Below is a small trained network, with its code and all its weights. Each question gives an input and a class and asks what happens when units are switched off, that is, made to give their printed mean instead of their output.

import numpy as np


def w(rows, s, z=0):
    codes = np.array(rows[::2]) - 128.0
    scale = np.full(codes.shape[1], s)
    scale[-1] = z or s
    return codes * scale


def f(y):
    return np.maximum(y, 0)


def log_softmax(a):
    a = a - a.max(-1, keepdims=True)
    return a - np.log(np.exp(a).sum(-1, keepdims=True))


def net(x, mask):
    res = np.array(x, float).reshape(1, 8) / 4 @ E
    y = f(res @ A[0][:, :-1].T + A[0][:, -1])
    res = res + np.where(mask, y, B[0][:, -1]) @ B[0][:, :-1]
    return log_softmax(res[-1] @ U[:, :-1].T + U[:, -1])


A, B = {}, {}
E = w([
[92,126,189,153,183,125,92,99],'x0',
[194,104,68,65,196,195,202,83],'x1',
[152,108,113,151,91,95,139,181],'x2',
[122,107,197,162,119,144,126,160],'x3',
[108,220,26,121,170,119,103,87],'x4',
[64,191,131,133,35,89,101,178],'x5',
[118,145,152,32,78,231,254,208],'x6',
[55,212,86,26,127,144,64,73],'x7',
],0.0081)
A[0] = w([
[116,221,123,115,106,108,85,129,137],'n0',
[89,254,96,113,107,121,47,120,191],'n1',
[161,129,101,115,194,163,153,59,161],'n2',
[140,103,146,148,141,87,80,167,144],'n3',
[159,122,149,81,81,176,201,179,171],'n4',
[141,144,139,98,205,109,118,125,169],'n5',
[135,127,167,182,139,90,113,82,253],'n6',
],0.012,0.0016)
B[0] = w([
[95,150,122,95,78,98,135,87,202],'n0',
[90,226,47,88,72,85,130,93,247],'n1',
[198,84,90,73,157,188,65,122,208],'n2',
[121,109,165,193,80,148,85,91,180],'n3',
[47,55,168,109,98,248,187,136,228],'n4',
[150,110,147,117,129,128,111,82,167],'n5',
[105,123,126,163,154,82,83,156,190],'n6',
],0.011,0.015)
U = w([
[84,84,152,94,87,199,254,171,254],'0',
[140,94,164,242,95,51,88,119,144],'1',
[86,209,66,50,62,56,134,73,3],'2',
[233,103,69,37,234,141,121,83,96],'3',
],0.0097,0.00044)

Each question gives the input, the list of numbers given to net, and the class t.
The units are the neurons (one row each of A and B). Each row of codes is followed by its name. A weight is (code - 128) times the scale printed after its matrix; where a second scale follows, it is the last column's (A, B and U).
mask holds one flag per neuron, in row order. A switched-off neuron (its flag False) gives its mean, the last column of its row in B, instead of its output. The means were averaged over made-up inputs and are rounded, as every weight is.
A unit's drop is (log p(t) with every unit on - log p(t) with that unit switched off) / (log p(t) with every unit on - log p(t) with every unit switched off).
The circuit of an input: a set's keep is (log p(t) with only the set's units on - log p(t) with every unit switched off) / (log p(t) with every unit on - log p(t) with every unit switched off). Starting from all 7 units, units are removed one at a time, each time the one whose removal leaves the highest keep (on an exact tie, the one counted first), for as long as the keep stays at least 0.8.
units of the circuit, in order: the units of the circuit, biggest drop first
k most important neurons: the k neurons with the biggest drops, biggest first
drop of u: that unit's drop, to one decimal
input [5,4,-2,5,7,1,-3,-6], class 3: most important neuron -> [n2]
input [0,3,3,1,-2,-1,-2,1], class 3: units of the circuit, in order -> [n4; n1]
input [-1,-1,3,-5,6,-2,-4,-4], class 1: units of the circuit, in order -> [n1; n6]
input [7,8,0,-4,-5,5,1,3], class 3: units of the circuit, in order -> [n2; n4; n1]
input [-4,-7,-6,-6,-1,5,-3,-6], class 1: 2 most important neurons -> [n3; n6]
input [-4,-5,-6,-2,2,-5,2,-3], class 3: 2 most important neurons -> [n4; n1]
input [6,0,-4,1,-5,3,0,-1], class 1: 2 most important neurons -> [n4; n1]
input [7,-3,-8,1,6,-6,-2,0], class 3: drop of n2 -> 1.0
input [5,2,3,7,8,-5,5,1], class 3: drop of n2 -> 0.1
input [8,3,-7,4,-7,0,-2,6], class 3: drop of n0 -> 0.0
input [2,-1,7,-3,4,-4,-1,-5], class 1: drop of n4 -> 0.1
